Each row comes from the steps of one walk. Every step used is in the known rows, and no mark comes twice. Write the walk behind each row, first mark first.
Each row is shifted at random along 3 fixed directions that mean nothing.
Known rows
p, t, b, u, r, e, j: [  66  -67   88 -139   24  -83 -246  105  112  120   40 -216  278 -141
  -40 -327  -22  148  114  226  128  142  -46 -189   -6  -21  159   68
   42  142  -54  -97  145   56  -46 -324   71 -257  -84  271   95 -102
  -97  146  111 -117   54  -43  126   52  -21  -97  221]
l, j, p, t, r, e: [ 132 -106   36 -405  166 -144   27 -311   36  121 -112  114  167 -211
    7 -146  170 -121  263  -42   38  140  -50 -297   94  114  134   64
   59   75 -253  -22  -29  124   13 -248   19  -29   29  -82  180   91
 -209  107   43  -59  298  154  -22   34 -148   20  257]
p, e, r, u, g, b, m: [  14   32  -76  436  250    0   30   46  162   42    8   47 -325  102
  -14  119  -61  345 -345  -59   47  -22  228   18 -129  -63  -11  243
  -92   40  178  302   73  338 -162  459  -86  100  -17   20 -323 -125
  243 -365  -53   72  -80   -1  237 -199 -115   13 -336]
g, r, b, m, t: [  27   31 -167  -62   27 -302  -13  106   46 -218   46  321   71  -15
   20  363   61  172  153 -209 -150   30 -116  188   -5  182  218   67
   -4 -265  -30 -137 -169  206  205 -223   18   24   16  -47   64    1
   38   55 -204 -198  152  126 -181  -54 -105   58  130]
p, t, m, u: [  28   67  -19  230 -101  -77  101    0 -194  121  -48  312   67  125
   88  165  -66 -267   -6  -61 -106  -98  -18  104   98   49   10 -236
  -83 -292  128  -74 -128  135   29  -85   17  192  200  -57   -9  -40
  -30  -21 -186   52  -49  -57 -228  172    0   92 -200]
b, u, l, p, t, r, g: [   2 -112   26 -120  128   -2   20  -42   97    7   40 -190 -171   21
   80  -44   37  -13  -32  -20   52  -57   -2 -165  280   -7  -80   62
  -54  111  118  134  -29  -65   31  -13  -32  108   31  -27  -80  106
  -46  -88   63   33  -27   21   31  -37   32   97   -4]
e, g, r, b, m, u: [ -56   45 -117  274 -139  -98 -193  208  -10 -196   74  168   78   12
   -8  277 -109  117  -55  -40 -246  -53 -170  173  -64   36   63  146
  -95  -36   39 -221 -148   36  118  -84   16  -52   57   74   31   16
  104   28 -354  -64  -45   24  -10   54  105    5  -63]
t, r, e, b, m, u, l, p: [-110  -58   87  173   22  -10  -91  -49  129 -318  143 -200  -60   86
  -68 -177  -68   15 -200  154   41  -42  -30 -117  157  -30  -85   95
    5   93   84 -131   61 -174  -67  332  -34  101 -128  -18   -5   84
   22   39 -109 -113  -23 -126  197  -86 -117  -30   55]
p, e, b, m, t: [-176   13   64  306 -316  138 -241  173    7 -425  -64 -159  407   22
   53 -218 -343 -116 -297  543    5 -368 -245 -167  -22 -265 -323 -129
 -107   45  167 -235   85   23  -65  203   50 -321   30  301  138 -218
   35  215 -238  -42  -49 -223   11  369  283  -37 -379]
b, u, m, t, r, g: [  67   16  -32  -53  170 -355   65   78   22  143  -51  230 -137   21
   25  256  136    4  169 -261  137  181   43  259 -125  205  236  251
  -16 -300    5   16 -105 -121  210 -192   18  161 -112  -75   71  148
  -62  -11   38 -177  214   66  -60 -234 -293   82  274]
m, t, r, g, b, u, l, j, p: [-146  -98  110 -384 -124  163   94   27   25 -295   -1 -212  100  -23
   54 -186   24  -17  122   92 -108    7 -149   -8  124  -83 -160  122
   63  120 -162 -145   20 -157   51   19    8  -54 -169 -119  159  211
  -80  -36  205  -37   76  -32   11   72   60   15  117]
j, p, t, m: [ 123  157  -49 -179  -70 -321  190 -154  -23  376  -96  317  190  -72
  149  281  145 -283  322 -190 -176  -23 -163   91  109  282   97 -182
  -34 -382    4 -147 -279  -22  188 -512   50   28  130    3  117   42
  -98   80  -86   -2   96  204 -373  142 -106   93  108]
t, m, r, e, p: [  74   98   14  144   -7 -142  208  -92  -15  271 -201  397  -25  -31
   -6  395  -16  -42   77 -209  105   97  -83  234  162  169   83   78
  -37 -300   43 -191 -204 -192  114    6    7  157   87 -160    2   44
  -20   35  127  -93  216  -62 -140   37 -214   74   74]
g, j, p, t, b, m: [ 165   59 -185 -296  131 -195   31 -241  -19  259  120  168   42  -29
  -39   15  299   71  280 -277   -8  162   96   24  -33  267  301 -173
   84 -183 -152  124  -43   58  -42 -380    6   65   51   49  -25   -3
  -80   45  -23  -55   25  209 -134 -179  -53    7  241]
l, j, p, t, b, m, u: [ 111   -4 -112 -201  133  -87  -71 -203 -226  105  120   77  -99  129
  -63 -208  228 -146   99 -113   31   53  224 -190 -125   97  207 -119
   63  185 -149  251   82  157  -92  -82  -20  223   31 -145  -71   62
 -124    6 -258   -1  -46  142   37 -206  -76  -24  101]
t, m, r, e, g, j: [  83  -37   17  230  132    0  111 -211   29  132 -158  381  -15  -74
 -138  146   91  118   92 -235  167  372   45  189  -46  139  229   89
  102 -185 -140 -124  -58  -64  -44  -49   13  106   70 -148   49   70
  -64  109  225 -143  242  -91    8  -97 -143   29  196]
r, b, u, m, t, j, p: [  11  -47  147 -183  -60  -78 -115  104   64 -206   33 -360  227   -3
  -49 -257  -37  -79   19  191   41  -17  -66  -88  -88  -93   39   14
  -13  153   -9 -148  110  -33   56  -98   35 -166 -109   83  208   51
  -84  133 -156 -124   48  -32  -71  -13    3  -98  290]
r, b, u, g, j, p: [ -24   23   44   95  -54   74   73  127  284  -29   51 -411    8   32
   19  -15 -127  -70 -154  -41  -79 -124  -37   42  221 -170  -82   48
 -180  293   43   58   -5  124   28  191  -51   -7   27   54  -36  -28
  119 -133   31  153 -184   32 -155   34  213   43  -71]
t, m, u, b, r, e, p, j: [ -33  -75  117  -64 -218   53  -48  154 -141    0  -33   26  173  -75
   -8  -36 -145 -119   56   76    3    9 -114  -35  111  -11  -89 -204
   72 -346    5 -350  -25 -306   66   78   30 -209 -124  155   92  -83
    7    9  120  -95    4 -104   20  235 -100 -144  -29]
g, j, p, e: [  25   44  -40  251  139   93  232 -115   23   28  -95  -50 -207   59
   13   16 -107 -155 -293 -105   14 -171  167  -41   68 -176 -161  -79
 -104  142  112  363   26  356 -172  395  -85  183  234 -159 -174 -135
  127 -170   35  296 -209    6 -123   -4  314   95 -329]
g, b, r, e, p, t, j: [  25  119 -127  -63 -127  140  129  102 -218  305 -105  139  -25  -28
  137  308  -62  165   58 -150 -124 -121  -81  259  207   62  -84 -250
  -37 -170   11  -76 -137  -94   77  -35    2   22   57   33 -156 -114
  139 -133  105   84  -51   21  -82  253  -69   26 -290]
m, r, e, j, p, t: [ 142 -117   -6 -143  141 -130  -97 -218    3   52  -84  256   20 -178
 -151 -110  176   54  199  -70  217  191  135 -285 -107   73  213   48
  114  163  -88  141   27  176  -24 -213   61  -28  107 -101  101    5
 -140  166   84  -93  386  135  -34 -125  -93    4  325]
b, m, u, l, t: [-200 -232  115  103 -104  189 -349    5  236 -396  260 -270  317   27
  -14 -536 -121 -466 -241  458   96 -120  -62 -443   19 -140   -9  -29
  -14  346   41  -61  192 -127 -121   90   22 -168  -27  190  182   47
 -148  276 -107 -158  -73 -221   69   56  231    7  -75]
p, e, g, b, r, u, l, t: [-127 -146   -8   85   37  172 -130   63   80  -49  114   57   28  -80
  160  -69  -39 -112  -31  283 -143   12  -54 -165  -28   47  -69   53
   23  179   65  -22  -26   28   24  -56   14  -74  -76   56   22  -49
   56    8   64  -26  -33    6  188  108  -82  -47 -231]
g, e, r, b, u, m: [ -20  -47   40  329   81   43 -140  242  219 -122   75 -260  162  -86
  -70  -69 -215   81 -266  229   25  -11  -60  -36   48 -129   24  254
 -107  211  185 -141  130  162  -71  145   10 -183  -55  283   -8  -17
   96  -37  -41 -102 -105  -45  167  -20  107   -9  -34]
r, g, b, u: [ -53   -1  -35  170 -110  -35 -102  169  187 -134  -68  -59  272 -105
   94   18  -74  -36   15   68  -77  -26 -217   89  199   36   51  189
 -138  182  137 -179  -89  202  127 -231   46  -73   60  162   53   49
   17    4    6  -48   14    7  -47  146  136   84   18]
u, r, g, j, p, t: [  23  -36  -23 -128   56   -3  149   -7   77  181 -115   31 -139 -153
   65  103   12   27   18 -103    5   22   39  125 -112  -11  -65 -159
   32 -132  -51  180  -11  133   67  -57  -47  -75   75  -70  -66  -37
   40   -5  228  190   86   75 -141  -72  155   79  -71]
r, u, g, b, m, t, j, p: [-157    5  132 -202 -318  129 -163   36  144 -413   58 -165  423  -86
   53 -192  -42   19  140  297 -176 -115 -271   29 -212  -57  -74 -106
   43  -15 -114 -342   31 -194   58 -172   45 -330 -107  161  270   25
  -68  117  -64  -89   78 -133  -69  212   -1  -82  163]
r, e, j, p, t, b: [  47  -47  155 -276 -140   47 -205  -89   97  -48  -55 -123  464 -258
  -51 -396  -69   -8  130  345   47   -3 -159 -311   10 -113  -42  -98
   64  119  -54 -170  107  107 -105 -283   92 -365  105  161  188  -72
 -149  202   31   33  149  -98    0  243  188  -75  218]
u, b, m, r, g, j, p: [ -45  -70  -47 -309 -134 -137  -85   -8  211 -155  -41   22  121 -192
  -31   56   87   33  234  -23    0   86 -190  156  -93  144   84  -38
   98 -207  -92 -188  -89 -185  241 -182    2 -252 -113  183  223   73
  -91  215  204 -143  266   85 -133  -64   11  -26  256]
b, m, t, r: [  28 -145   17 -157   64 -203 -141 -165  156 -165   44  166  310  -67
  -84 -194  115 -142  130   -5  245  147  -59 -138 -142  104  277   79
   53 -191 -138 -141   41 -139  -59 -151   50  -80  -39  121  232   64
 -224  225  -99 -337  214  -63   15  -79 -129   32  311]
t, b, m, u: [   3   29  -48  138  -21 -168 -132   19   -6  -58   93   58  110  115
  -37  -95  -25 -192  -63   -2   56  -25   20   53  -23   52  186   20
  -54  -34   45  -13   20   90  -41   25    2  119   55   62    2   13
  -57   22 -298  -71 -113 -105   -3  -54    0   19   44]
l, p, t, m, r, g: [  26 -226  114  -32    0   97  -90 -278   13 -252 -144  170  149 -105
  -35 -184    8  -85   64  210  181   68  -94 -229   43  -47  -50 -195
  116  -63   25 -124   58   64  -40  -57   35  -71  203  -87   94   66
 -222  224   77  -78  275 -171   64   52   49   59  112]
t, b, u, l, j: [  47  220 -115 -215   82 -367  142   98   30  424   65  -42  -23  143
  209  218  171 -332  237 -242 -216   94  -80   89  448  347  265  208
  -91   87  -65   42 -252 -125  279 -440  -11  251 -145  -63   -9  149
  -24  -78  -26  -36 -218  195 -234   40 -197  -13   93]
l, j, p, e, b, m, u, r, g: [ -55    4   22  -19   46 -113 -204   35  -65 -180  -44 -112  -83  -36
  -23 -188   40  -39  -70  178   34   30   38 -187 -315   14  -48  162
   73  194  -70   67  126   48   67   39  -11 -106 -189  -24   41  -14
   -2  121 -143    1   71   98  267 -193  -83 -161   27]
r, g, j, p, e, b, m: [ -62  196  -80   47 -159    2  -37   68   36 -138  -99  -70   62  -76
   48  142  -87  203  -93   56 -144 -190 -166  119   13  -27 -224   14
  -82  -68   57  -56  -64    9   94   22   -9 -178   36  137    8 -120
  131   44  -57  139    9   72  -23  115  212  -40 -172]
r, b, u, m, t, j, p, e: [ 147  100  -22 -183  208 -409   14   39 -170   54  -21   40  -91   58
   28  141  181  -17  236 -167  -58  109   72   27 -111  247  220   99
   40  -85   23   47  -86  133  219 -390   44  107 -118  -50  124   10
   -9  -26 -199 -116  128  252 -148 -222 -350 -123  333]
m, t, j, p, e, b, u: [  74  306 -119  -53  -28 -286  177   97 -302  174  -89  172 -161  193
   98  298  147 -104  165 -308 -126  -76   48  189  -14  160   34   86
  -99  -57   38   97 -194  -29  155 -292   49  248  -38  -89  -26  -41
   72    3 -262   41 -114  237 -187    7 -231  -58   41]
u, m, r, g, e, p, t, j: [ -68  -10   43   15 -157  203 -129   75 -220  -28 -152  185  215 -181
   35  157 -114   -8   80  262   35   19 -185  100 -123   43  -88 -157
  132 -257   52 -221    7 -260   64 -285   72 -288   48  151  121  -19
  -62  144  191   -9  123 -198   19  192   88  -58  -25]
b, r, e, g, j, p, t, m, u: [ -59  -33   49  -55 -312  302  -82  -32 -188  -18   24  115  176 -149
  -29  -17  -88   69  153   53 -200  -88 -164   91 -122  -78 -174 -293
   50 -176 -161 -363  -35 -342    9  -44   57 -218   70   75  196  -28
  -48  149   86   31   98  -42  -54  263  107    3  -68]
e, r, g, j, p: [  68  -80   31 -180   97   -8  -20 -145  283   23  -59  104   68 -266
 -125 -128  123   35   47 -139  145  262   20 -149 -109    4  127  244
   20   49 -127   41   63  -76  -99 -108   18 -203   53  -29   24  104
  -73  144  208   -9  185   25   74 -139  138  -16  276]
e, g, j, p, t, r, u, b, m: [  -6  168 -120 -206 -206  -16  158   98    1  321   13   67 -104  -26
  136  424   -4  278  131 -132 -342 -153 -184  439  -62   73 -154 -198
 -110 -382  -30 -160 -273 -333  204  -79  -77  -52  -55  202    1  -41
  108  -68  -14  110  -16  185 -177  165  -30    0 -173]

Which walk is each row?
[-111    2   13  167 -153   32 -161  174   60 -113   61   90  129  -59
   37   10  -85  -86   87   24 -115   33  -85   81   10   35   72  -18
   47   32  -31 -155  -38  -45  116  -44   65  -73  -72   49   74  -34
   79  -28  148  -33    8  -54    9  111 -111  -25  -24] | m, u, g, b, r, e, j
[ 110  -40  -27  -58  162   15   82 -124  190  276   72  179 -190 -109
  -40   66  164  122   56 -194    0  180  197 -141 -141   29  115   78
  -36    6  -74  238    8   13 -110  -49  -32  -21   29  -81 -133  -17
   39  -75  162  100   79  133  -10 -140  -69  -13   56] | e, r, u, g, j, p, t
[  20   75  -88  -18  104   34   97 -178 -199  -36  -57   12 -320  278
  -71  -76   64    5 -235  -74  198 -125  262  -20 -135 -144 -106  -21
   10  136  -63  391  131  118 -168  436  -53  244   45 -119 -161  -62
   17   58 -255   85  -85    7  177 -180  -45  -18 -210] | l, t, j, p, e, b, m, r
[-129 -169  151   30 -118  491  -77  157 -150 -290   67  -64  107  -54
  -66 -226 -235   15 -160  289  173  -58   91 -120 -193 -327 -207 -165
  114  -19  -38   -8  264  -83 -267  383    5 -203  -21   -1  -77 -168
   49 -149  132   94 -204 -354  263  187  118  -96 -154] | m, t, b, r, u, g, e, p, j
[   8   65   50 -221  -13  -25   42  -82   56 -113  -34    5  -16  -24
 -135  -47   -2  231  -24 -119  152  -77   24   77 -174 -127  -31   51
   17  -52 -137   15   49 -168  -38  238  -12   -1    7  -74   83   21
  -41   49  -22  -61  202  -22   -7  -76  -15   55  165] | b, m, t, r, e, j, p
[ -72  112   35 -478 -501 -101 -308  119  105  -22  169  -83  694 -206
  149  -53   17 -115  550  264 -454  -92 -527 -160  115   85  -25  -17
   15 -138 -190 -500 -165 -441  155 -882  191 -607  -54  443  399    6
 -154  286   56  -38  -93   71 -197  489  233 -105  265] | e, j, p, t, b, u, g, r
[   5   48   22  -91  -19  -21  134 -125 -166   12  -17  284  -72   -8
   60  206   96  -62  249 -167 -294   30  -25    5  -39   92  -23  -73
  107 -213 -189  -78 -105   72   81 -164   19   58   18 -277   63   80
  -32  -57   88   95   56   78 -136   67 -111   45    9] | l, j, p, t, m, u, g, r, e
[ -97  125  -40 -179 -226  -43  -17   75  -31  -66  174  188  298 -158
  240  320   58  -55  397  199 -472  -58 -404   72  235  343  -51 -231
   61 -332   87 -556 -265 -333  309 -587   71 -129 -119  141  187  -15
  -15  167   32 -132  -36  140  -76  359 -302  -80   82] | g, e, b, r, u, l, p, t, m
[  86  -21    8 -144   85  -21  -44  -79  -28  243   83 -338   46   73
   21 -315   71 -191    8  170   19  -31  100 -251   27  -49   34  -64
  -21  330  -55  176  134   68  -85  -50  -19   -4  -54   30  -27   49
  -96   10  -41   47 -165   84   25  -33  103  -21   12] | l, j, p, t, b, u, m
[  -9  -35  114  -91   88   42 -136  -59   30  130   40 -405   84  -10
   17 -413   49 -296  -14  236   14   69   10 -433   27  -13  -27  245
   26  491  -45  101   92 -120 -122 -168   24 -123 -137   54   58   71
  -84   10  -17   38 -233   30  161   13  122 -140   63] | t, b, u, l, j, p, e, g
[ -54   73   29  153  -93 -279 -141   71  128  -52   21  122  162   -3
   -2  112  -20  -23   81  -15   -6   68 -153  143   -8  164  124  219
  -30 -273  -52 -290  -96 -190  126  -79   48  -46 -181  177  157   36
   -2   64 -143 -175  136  -46   55    5 -330  -37  153] | t, r, e, b, m, u, g
[ -39   68    5   51  -89   -2   15  -25  -89  -98   33   32   18   71
  100  272   -6   63  194   14 -351   59 -293   83  420  197  -75  -40
   32  -84   15 -368 -266 -337  237 -290   32   36  -23   40  153   54
   28   51   92  -93   15   84 -121  127  -98 -107   40] | t, m, r, b, u, l, p, e, g, j
[ -57 -151   41 -498 -223   62 -160  -11    3 -173   81  -98  269 -167
  -15 -184   74  119  368  170  -98   87 -207  -97  165   59  -13   -4
  124  -92 -152 -239    2 -217   78 -394   82 -318  -63  178  289   91
 -187  157  236  -70  203  -23  -94  130  139  -63  302] | m, r, g, j, p, t, b, u, l
[-125   53   73  -93 -300  275 -194  300  -82    1  -71 -201  373 -225
  132   34 -199   -4   59  301  -94 -141 -351   76  -19  -59 -173  -58
  -33   -3   49 -345    8 -364   97 -441   80 -428  -17  398  132  -86
  -25  155  148   30 -126 -128   32  358  224  -63  -82] | b, u, r, g, e, p, t, j
[ -81  -15  169 -256 -244   -4 -158   13  -37 -150  -60 -243  359  -77
   69 -109  -69 -113  212  356 -275  -20 -402 -244  250   46 -164  156
   37  141 -126 -482 -124 -336  212 -299   76 -326 -159  160  404   99
 -138  160  -46 -131  136   61  -26  290   -9 -185  126] | t, m, r, b, u, l, j, p, e, g
[   2  -67  -41  116  -83   75 -196   42 -172   95  115  121  281  -74
  -23    8  -11  -94  194  261   40   82 -108  -24  -24  135  118  -71
   81  -72   86 -248   22 -231  -55 -363  106 -152  -36  288  114  -14
 -102  143  135 -187  -32  -62   58   64  -11  -39  125] | g, e, p, t, b, u, m, r
[ -16   52    3  107 -205  165  172  -40  -54  111   26  -70  -48  183
  -47   41   12   84   14  -65  -13  -34   49  128   79 -125 -152 -172
  -29 -126  -59  -24   18 -173 -115  177    5   23  -25   39  -43  -44
   30    4  141   65 -119  -23  -66   80   67   18 -132] | e, b, u, g, j, p, t, m, r
[-247 -152   93  202 -193  238 -283   54  173 -623  141 -281  217  -43
   45 -303 -164 -127 -173  428 -142 -160 -238 -165  134  -76 -189 -107
   46  262  177 -241   63  -62   27   74    7 -161    0   88   78  110
    8   73    0  -51  -39 -193   75   77  255    9  -63] | r, g, b, m, u, l, p
